Here is a tiny trained network, its code and every weight. The questions are about switching its units off for an input and a class, where a switched-off unit gives its printed mean instead of its output.

import numpy as np


def w(rows, s, z=0):
    codes = np.array(rows[::2]) - 128.0
    scale = np.full(codes.shape[1], s)
    scale[-1] = z or s
    return codes * scale


def f(y):
    return y / 2 * (1 + np.tanh(0.7978845608 * (y + 0.044715 * y**3)))


def log_softmax(a):
    a = a - a.max(-1, keepdims=True)
    return a - np.log(np.exp(a).sum(-1, keepdims=True))


def net(x, mask):
    res = np.array(x, float).reshape(1, 6) / 4 @ E
    y = f(res @ A[0][:, :-1].T + A[0][:, -1])
    res = res + np.where(mask, y, B[0][:, -1]) @ B[0][:, :-1]
    return log_softmax(res[-1] @ U[:, :-1].T + U[:, -1])


A, B = {}, {}
E = w([
[61,28,238,96],'x0',
[128,129,128,129],'x1',
[199,197,198,26],'x2',
[128,128,128,128],'x3',
[255,63,166,199],'x4',
[93,216,212,223],'x5',
],0.0064)
A[0] = w([
[174,194,53,146,143],'n1',
[45,171,102,85,126],'n2',
[97,212,218,204,31],'n3',
[242,81,158,226,117],'n4',
[196,176,197,46,82],'n5',
[158,48,51,36,109],'n6',
[61,55,55,233,100],'n7',
[169,191,56,144,119],'n8',
[232,71,147,172,110],'n9',
[38,179,91,90,122],'n10',
[41,167,108,79,108],'n11',
[191,180,184,43,96],'n12',
[86,185,231,192,58],'n13',
[182,195,42,134,141],'n14',
[185,218,57,140,128],'n15',
[171,67,72,27,74],'n16',
[52,166,106,89,110],'n17',
[184,188,206,54,77],'n18',
[84,67,225,81,142],'n19',
[88,72,197,95,124],'n20',
[238,85,165,178,117],'n21',
[191,75,137,190,127],'n22',
[31,189,117,100,117],'n23',
[178,196,51,133,129],'n24',
[81,69,215,92,142],'n25',
[149,48,60,56,80],'n26',
[44,179,92,90,123],'n27',
[81,67,211,90,139],'n28',
[56,76,77,254,102],'n29',
[174,200,55,143,115],'n30',
[191,187,188,55,82],'n31',
[160,38,34,20,71],'n32',
[175,194,48,138,125],'n33',
[172,171,179,65,7],'n34',
[43,175,99,89,117],'n35',
[177,194,39,137,139],'n36',
[91,202,202,202,63],'n37',
[185,202,209,64,69],'n38',
[91,33,176,63,144],'n39',
[227,78,154,180,119],'n40',
[45,168,91,79,120],'n41',
[56,156,98,80,71],'n42',
[218,96,165,189,100],'n43',
],0.0065,0.0019)
B[0] = w([
[89,54,194,160,216],'n1',
[190,120,163,72,182],'n2',
[172,240,99,213,209],'n3',
[182,121,146,39,254],'n4',
[60,112,40,96,215],'n5',
[178,236,122,233,232],'n6',
[55,124,10,55,236],'n7',
[92,56,180,162,202],'n8',
[184,138,144,60,219],'n9',
[186,120,156,59,191],'n10',
[178,127,178,70,179],'n11',
[50,109,48,113,212],'n12',
[157,186,129,206,201],'n13',
[97,65,187,177,226],'n14',
[84,73,181,176,231],'n15',
[133,215,89,200,211],'n16',
[177,124,158,79,169],'n17',
[44,124,51,103,212],'n18',
[82,57,180,189,216],'n19',
[93,87,173,171,184],'n20',
[184,132,147,37,228],'n21',
[154,129,122,66,193],'n22',
[199,137,146,79,189],'n23',
[97,63,173,181,215],'n24',
[89,69,184,189,205],'n25',
[149,208,107,197,207],'n26',
[179,117,165,54,187],'n27',
[101,58,175,190,203],'n28',
[38,140,2,56,232],'n29',
[94,62,171,169,211],'n30',
[56,115,55,111,207],'n31',
[182,247,123,230,249],'n32',
[94,60,182,176,214],'n33',
[67,124,69,101,163],'n34',
[196,115,167,48,183],'n35',
[98,55,186,185,225],'n36',
[181,233,104,193,200],'n37',
[53,134,45,110,215],'n38',
[116,106,174,207,216],'n39',
[193,121,150,42,219],'n40',
[193,125,163,72,186],'n41',
[178,138,157,89,161],'n42',
[194,143,144,51,207],'n43',
],0.0066,0.004)
U = w([
[92,25,223,193,187],'0',
[219,126,177,20,133],'1',
[163,251,120,218,178],'2',
[36,106,23,77,3],'3',
],0.015,0.0017)

Each question gives the input, the list of numbers given to net, and the class t.
The units are the neurons (one row each of A and B). Each row of codes is followed by its name. A weight is (code - 128) times the scale printed after its matrix; where a second scale follows, it is the last column's (A, B and U).
mask holds one flag per neuron, in row order. A switched-off neuron (its flag False) gives its mean, the last column of its row in B, instead of its output. The means were averaged over made-up inputs and are rounded, as every weight is.
A unit's drop is (log p(t) with every unit on - log p(t) with that unit switched off) / (log p(t) with every unit on - log p(t) with every unit switched off).
The circuit of an input: a set's keep is (log p(t) with only the set's units on - log p(t) with every unit switched off) / (log p(t) with every unit on - log p(t) with every unit switched off). Starting from the 12 units with the biggest drops (on a tie, the unit counted first), units are removed one at a time, each time the one whose removal leaves the highest keep (on an exact tie, the one counted first), for as long as the keep stays at least 0.8.
circuit, biggest first: the units of the circuit, biggest drop first
top k neurons: the k neurons with the biggest drops, biggest first
drop when u is switched off: that unit's drop, to one decimal
input [-6,3,8,-1,2,-8], class 2: circuit, biggest first => (n32)
input [-4,2,-4,-5,0,-5], class 2: circuit, biggest first => (n32; n6)
input [-7,2,1,0,5,-8], class 2: top 3 neurons => (n32; n6; n16)
input [2,-2,-7,-6,1,5], class 3: top 2 neurons => (n29; n7)
input [-6,7,-8,-5,-3,-8], class 2: top 3 neurons => (n32; n6; n26)
input [6,3,-4,-4,4,7], class 2: top 2 neurons => (n3; n37)
input [7,6,1,7,3,8], class 2: top 3 neurons => (n3; n37; n13)
input [-6,7,-4,3,6,-5], class 0: top 2 neurons => (n36; n14)
input [-3,-2,-8,3,5,-5], class 3: top 2 neurons => (n7; n29)
input [-7,-1,-2,3,8,8], class 1: drop when n21 is switched off => 0.2
input [6,4,6,7,-5,-2], class 0: drop when n12 is switched off => -0.1
input [7,-2,8,-4,-4,4], class 3: drop when n38 is switched off => 0.4
input [4,-2,4,-7,7,-2], class 1: drop when n4 is switched off => 0.0
input [3,-2,-2,-4,6,8], class 2: top neuron => (n3)
